Here is a tiny trained network, its code and every weight. The questions are about switching its units off for an input and a target symbol, where a switched-off unit gives its printed mean instead of its output.

import numpy as np


def w(rows, s, z=0):
    codes = np.array(rows[::2]) - 128.0
    scale = np.full(codes.shape[1], s)
    scale[-1] = z or s
    return codes * scale


def norm(h):
    return h / np.sqrt((h * h).mean(-1, keepdims=True) + 1e-5)


def f(y):
    return y / 2 * (1 + np.tanh(0.7978845608 * (y + 0.044715 * y**3)))


def softmax(a):
    e = np.exp(a - a.max(-1, keepdims=True))
    return e / e.sum(-1, keepdims=True)


def log_softmax(a):
    a = a - a.max(-1, keepdims=True)
    return a - np.log(np.exp(a).sum(-1, keepdims=True))


def net(x, mask):
    ids = ['αβγεζηθλξπσφω'.index(c) for c in x.split()]
    T = len(ids)
    res = E[ids] + P[:T]
    u = 0
    for l in range(2):
        q, k, v = (norm(res) @ M[l].T for M in (Q, K, V))
        z = softmax(np.where(np.tri(T) > 0, q @ k.T / 2**0.5, -1e9)) @ v
        res = res + np.where(mask[u], z, O[l][:, -1]) @ O[l][:, :-1]
        u += 1
        y = f(norm(res) @ A[l][:, :-1].T + A[l][:, -1])
        res = res + np.where(mask[u : u + 8], y, B[l][:, -1]) @ B[l][:, :-1]
        u += 8
    return log_softmax(norm(res)[-1] @ U[:, :-1].T + U[:, -1])


Q, K, V, O, A, B = {}, {}, {}, {}, {}, {}
E = w([
[184,248,186,134,91,168],'α',
[175,110,74,85,63,145],'β',
[139,96,132,49,184,91],'γ',
[119,75,67,93,121,167],'ε',
[106,88,102,77,126,162],'ζ',
[69,173,121,88,109,147],'η',
[177,111,83,74,84,135],'θ',
[200,119,152,112,98,76],'λ',
[138,106,178,181,141,90],'ξ',
[128,101,155,141,169,94],'π',
[139,152,124,90,86,114],'σ',
[133,121,90,110,73,163],'φ',
[78,146,103,125,68,187],'ω',
],0.012)
P = w([
[219,139,91,139,139,134],'0',
[48,33,213,29,56,62],'1',
[93,120,161,98,79,89],'2',
[184,167,34,253,252,223],'3',
[200,133,65,205,167,145],'4',
[158,141,111,80,49,18],'5',
[210,140,75,131,71,76],'6',
],0.0048)
Q[0] = w([
[124,123,83,105,136,95],'L0H0',
[44,69,160,74,1,24],'L0H0',
],0.0068)
K[0] = w([
[90,151,100,173,199,82],'L0H0',
[221,255,49,209,222,180],'L0H0',
],0.0057)
V[0] = w([
[148,27,139,197,162,147],'L0H0',
[100,123,81,48,254,83],'L0H0',
],0.0058)
O[0] = w([
[152,8,160,134,110,189,82],'L0H0',
[59,138,138,203,72,91,253],'L0H0',
],0.011,0.0015)
A[0] = w([
[1,72,106,198,57,124,186],'L0N0',
[207,71,77,155,99,76,154],'L0N1',
[197,151,93,103,123,183,149],'L0N2',
[161,160,37,134,169,216,123],'L0N3',
[98,128,183,184,79,138,55],'L0N4',
[127,129,38,39,190,68,249],'L0N5',
[188,96,236,245,205,70,231],'L0N6',
[159,165,41,139,77,61,198],'L0N7',
],0.0042,0.0021)
B[0] = w([
[78,55,147,183,170,130,207],'L0N0',
[87,83,146,159,218,99,188],'L0N1',
[146,139,162,194,77,64,164],'L0N2',
[106,98,154,58,71,122,161],'L0N3',
[107,96,126,54,139,88,118],'L0N4',
[69,95,117,186,88,152,253],'L0N5',
[102,127,130,2,171,162,182],'L0N6',
[94,57,86,143,138,76,225],'L0N7',
],0.0062,0.0035)
Q[1] = w([
[162,158,132,53,147,81],'L1H0',
[212,164,49,253,229,195],'L1H0',
],0.0056)
K[1] = w([
[165,245,103,107,100,173],'L1H0',
[38,65,193,3,61,106],'L1H0',
],0.0068)
V[1] = w([
[40,115,35,142,143,253],'L1H0',
[37,189,218,72,169,211],'L1H0',
],0.005)
O[1] = w([
[69,160,130,7,55,147,146],'L1H0',
[156,104,223,112,74,50,3],'L1H0',
],0.011,0.0025)
A[1] = w([
[163,97,104,98,65,124,150],'L1N0',
[95,129,88,94,120,190,111],'L1N1',
[161,168,204,192,83,194,252],'L1N2',
[104,53,144,146,141,152,142],'L1N3',
[91,151,71,208,112,118,93],'L1N4',
[121,116,82,121,159,193,27],'L1N5',
[91,90,127,156,97,130,127],'L1N6',
[75,90,140,138,254,96,228],'L1N7',
],0.0075,0.0021)
B[1] = w([
[120,117,111,67,194,239,164],'L1N0',
[194,138,119,132,255,197,184],'L1N1',
[239,99,158,153,6,90,132],'L1N2',
[193,161,235,177,55,103,184],'L1N3',
[192,99,122,42,111,90,204],'L1N4',
[109,171,167,163,246,79,153],'L1N5',
[78,59,94,106,125,200,176],'L1N6',
[165,69,119,98,31,85,252],'L1N7',
],0.0044,0.0049)
U = w([
[219,203,170,158,40,126,136],'α',
[141,133,101,134,167,149,50],'β',
[50,71,123,197,62,51,208],'γ',
[72,87,157,94,170,193,74],'ε',
[96,109,148,104,114,155,27],'ζ',
[70,220,110,129,105,57,105],'η',
[111,130,71,151,201,136,76],'θ',
[191,102,127,220,197,122,254],'λ',
[225,57,227,114,126,192,173],'ξ',
[141,68,206,141,99,156,86],'π',
[133,190,67,141,143,71,59],'σ',
[141,144,125,110,175,158,84],'φ',
[168,167,120,2,80,169,222],'ω',
],0.007,0.0024)

Each question gives the input, a string of symbols that net reads in full, and the target symbol t.
The units are the heads (2 rows each of Q, K, V and O) and the neurons (one row each of A and B). Each row of codes is followed by its name. A weight is (code - 128) times the scale printed after its matrix; where a second scale follows, it is the last column's (O, A, B and U).
mask holds one flag per unit, layer by layer, with each layer's heads first. A switched-off unit (its flag False) gives its mean, the last column of its rows in O or B, instead of its output. The means were averaged over made-up inputs and are rounded, as every weight is.
A unit's drop is (log p(t) with every unit on - log p(t) with that unit switched off) / (log p(t) with every unit on - log p(t) with every unit switched off).
The circuit of an input: a set's keep is (log p(t) with only the set's units on - log p(t) with every unit switched off) / (log p(t) with every unit on - log p(t) with every unit switched off). Starting from the 12 units with the biggest drops (on a tie, the unit counted first), units are removed one at a time, each time the one whose removal leaves the highest keep (on an exact tie, the one counted first), for as long as the keep stays at least 0.8.
units of the circuit, in order: the units of the circuit, biggest drop first
unit that matters most: the unit with the biggest drop
k most important neurons: the k neurons with the biggest drops, biggest first
top k neurons in layer l: the k neurons of layer l with the biggest drops, biggest first
drop of u: that unit's drop, to one decimal
input ξ ω ζ λ, target ω: units of the circuit, in order => (L1H0)
input θ γ ω ξ, target γ: units of the circuit, in order => (L0H0 L1N7 L0N6)
input ε ω γ φ, target ω: top 2 neurons in layer 0 => (L0N3 L0N2)
input ω ξ λ η, target ξ: units of the circuit, in order => (L0H0 L1H0 L0N3)
input λ ξ φ θ, target ξ: units of the circuit, in order => (L0H0 L1H0 L0N6)
input ξ ξ ζ λ, target ξ: 2 most important neurons => (L0N6 L0N7)
input ζ λ π γ γ γ, target γ: top 2 neurons in layer 0 => (L0N0 L0N3)
input π ζ γ η, target γ: 4 most important neurons => (L0N6 L0N0 L1N0 L0N7)
input ω ξ ω γ, target ξ: units of the circuit, in order => (L0H0 L1H0)
input β ζ γ ω γ, target γ: 2 most important neurons => (L0N3 L1N7)
input σ ξ θ ξ, target ξ: 2 most important neurons => (L0N6 L1N7)
input γ λ ζ θ α σ λ, target λ: units of the circuit, in order => (L1H0 L0N3)
input γ γ ε π, target γ: units of the circuit, in order => (L0H0 L1N7)
input γ λ γ ω η, target γ: unit that matters most => L0H0
input γ θ β, target γ: 2 most important neurons => (L0N0 L0N6)
input η γ λ ε, target γ: top 2 neurons in layer 0 => (L0N0 L0N6)
input ξ ε σ, target ξ: drop of L0H0 => 0.9
input η η λ, target η: drop of L0H0 => 0.6
input γ θ γ ω θ, target γ: drop of L0N7 => 0.2
input ω ξ γ, target ω: unit that matters most => L1H0
